Below are the code and all the weights of a small trained network. Each question names an input and a class and asks about switching units off, where a switched-off unit gives its printed mean instead of its output.

import numpy as np


def w(rows, s, z=0):
    codes = np.array(rows[::2]) - 128.0
    scale = np.full(codes.shape[1], s)
    scale[-1] = z or s
    return codes * scale


def f(y):
    return y / 2 * (1 + np.tanh(0.7978845608 * (y + 0.044715 * y**3)))


def log_softmax(a):
    a = a - a.max(-1, keepdims=True)
    return a - np.log(np.exp(a).sum(-1, keepdims=True))


def net(x, mask):
    res = np.array(x, float).reshape(1, 6) / 4 @ E
    y = f(res @ A[0][:, :-1].T + A[0][:, -1])
    res = res + np.where(mask, y, B[0][:, -1]) @ B[0][:, :-1]
    return log_softmax(res[-1] @ U[:, :-1].T + U[:, -1])


A, B = {}, {}
E = w([
[127,123,119,126,126,124,127,122,120,122,120],'x0',
[219,171,128,88,216,139,165,37,210,127,34],'x1',
[125,127,124,122,134,125,132,129,129,120,133],'x2',
[168,231,175,163,117,6,95,138,82,44,120],'x3',
[171,155,59,56,143,100,26,132,176,189,167],'x4',
[140,129,125,133,126,132,129,119,117,136,131],'x5',
],0.013)
A[0] = w([
[72,91,120,106,118,149,122,140,139,171,161,131],'n1',
[85,101,107,142,109,171,123,144,114,167,154,167],'n2',
[114,160,142,145,82,74,97,174,63,105,162,123],'n3',
[79,128,183,152,103,101,125,150,76,91,140,181],'n4',
[132,94,114,104,169,179,189,90,165,173,103,129],'n5',
[95,139,110,87,131,109,149,127,113,113,119,109],'n6',
[115,117,162,160,115,135,229,125,115,97,127,255],'n7',
[90,70,79,140,107,157,114,160,105,147,177,174],'n8',
[166,114,82,59,154,161,88,100,215,175,120,108],'n9',
[133,171,46,86,121,102,9,136,187,175,156,173],'n10',
[188,210,162,128,166,95,144,90,156,106,81,62],'n11',
[97,61,106,132,124,169,147,136,125,166,166,191],'n12',
[116,84,152,114,112,155,139,162,110,161,159,156],'n13',
],0.012,0.0088)
B[0] = w([
[150,174,118,123,168,83,155,129,62,105,122,190],'n1',
[124,149,169,128,136,71,152,164,67,78,78,197],'n2',
[191,24,79,188,160,167,79,71,221,221,223,210],'n3',
[156,87,102,218,188,171,142,94,78,124,168,205],'n4',
[53,32,85,97,46,204,110,66,255,176,153,204],'n5',
[155,155,110,155,97,125,117,156,145,121,138,126],'n6',
[37,143,100,206,91,247,206,118,144,127,73,209],'n7',
[131,191,186,91,131,70,132,134,44,82,112,217],'n8',
[52,115,75,201,217,91,238,152,137,243,178,227],'n9',
[254,185,162,80,254,72,127,80,92,162,240,254],'n10',
[133,223,144,102,89,84,192,245,53,43,38,195],'n11',
[142,206,106,85,81,132,146,171,81,74,58,212],'n12',
[152,178,159,136,141,123,180,163,80,110,78,183],'n13',
],0.0079,0.024)
U = w([
[112,144,122,152,97,139,154,142,101,50,78,251],'0',
[111,95,91,195,161,145,163,113,157,169,184,142],'1',
[156,168,128,67,145,69,138,141,105,104,138,114],'2',
[179,99,129,129,136,111,9,102,147,130,209,18],'3',
[87,80,106,112,76,182,152,116,216,130,99,104],'4',
],0.013,0.0031)

Each question gives the input, the list of numbers given to net, and the class t.
The units are the neurons (one row each of A and B). Each row of codes is followed by its name. A weight is (code - 128) times the scale printed after its matrix; where a second scale follows, it is the last column's (A, B and U).
mask holds one flag per neuron, in row order. A switched-off neuron (its flag False) gives its mean, the last column of its row in B, instead of its output. The means were averaged over made-up inputs and are rounded, as every weight is.
A unit's drop is (log p(t) with every unit on - log p(t) with that unit switched off) / (log p(t) with every unit on - log p(t) with every unit switched off).
The circuit of an input: a set's keep is (log p(t) with only the set's units on - log p(t) with every unit switched off) / (log p(t) with every unit on - log p(t) with every unit switched off). Starting from the 12 units with the biggest drops (on a tie, the unit counted first), units are removed one at a time, each time the one whose removal leaves the highest keep (on an exact tie, the one counted first), for as long as the keep stays at least 0.8.
circuit, biggest first: the units of the circuit, biggest drop first
most important unit: the unit with the biggest drop
k most important neurons: the k neurons with the biggest drops, biggest first
drop when u is switched off: that unit's drop, to one decimal
input [-5,-6,-1,3,-8,3], class 1: most important unit -> n3
input [-5,2,-1,-5,0,7], class 4: circuit, biggest first -> (n10, n5)
input [6,0,-5,5,-3,-6], class 1: 2 most important neurons -> (n3, n12)
input [-6,-6,2,0,2,-2], class 2: 2 most important neurons -> (n8, n5)
input [-3,-4,-7,0,-3,-5], class 0: 3 most important neurons -> (n9, n10, n5)
input [-7,-6,5,5,1,-5], class 3: 2 most important neurons -> (n9, n7)
input [-3,0,1,-1,2,-6], class 2: 4 most important neurons -> (n3, n7, n4, n5)
input [-7,0,-7,7,-8,8], class 1: 3 most important neurons -> (n3, n4, n12)
input [-3,1,6,6,-2,-2], class 0: 2 most important neurons -> (n11, n9)
input [4,-1,5,7,0,-2], class 1: 2 most important neurons -> (n3, n10)
input [-5,0,7,-8,1,1], class 2: 2 most important neurons -> (n12, n3)
input [-2,8,0,0,5,-3], class 1: 4 most important neurons -> (n9, n5, n8, n12)
input [0,0,-1,4,-7,-4], class 1: 2 most important neurons -> (n12, n4)
input [-2,1,1,0,-5,-8], class 4: most important unit -> n10
input [0,6,-6,7,0,-2], class 0: 2 most important neurons -> (n10, n11)
input [-4,0,-5,7,-6,-6], class 1: 4 most important neurons -> (n3, n4, n12, n8)
input [-3,7,-1,8,0,7], class 0: 2 most important neurons -> (n10, n11)
input [0,2,-6,8,0,2], class 0: drop when n10 is switched off -> 1.1
input [-5,6,7,-1,-1,5], class 4: drop when n10 is switched off -> 0.2
input [5,-7,2,1,3,-6], class 3: most important unit -> n3
input [6,-8,4,5,-2,-1], class 1: drop when n3 is switched off -> 0.2
input [-8,2,-1,-6,-8,-4], class 4: drop when n5 is switched off -> 0.6
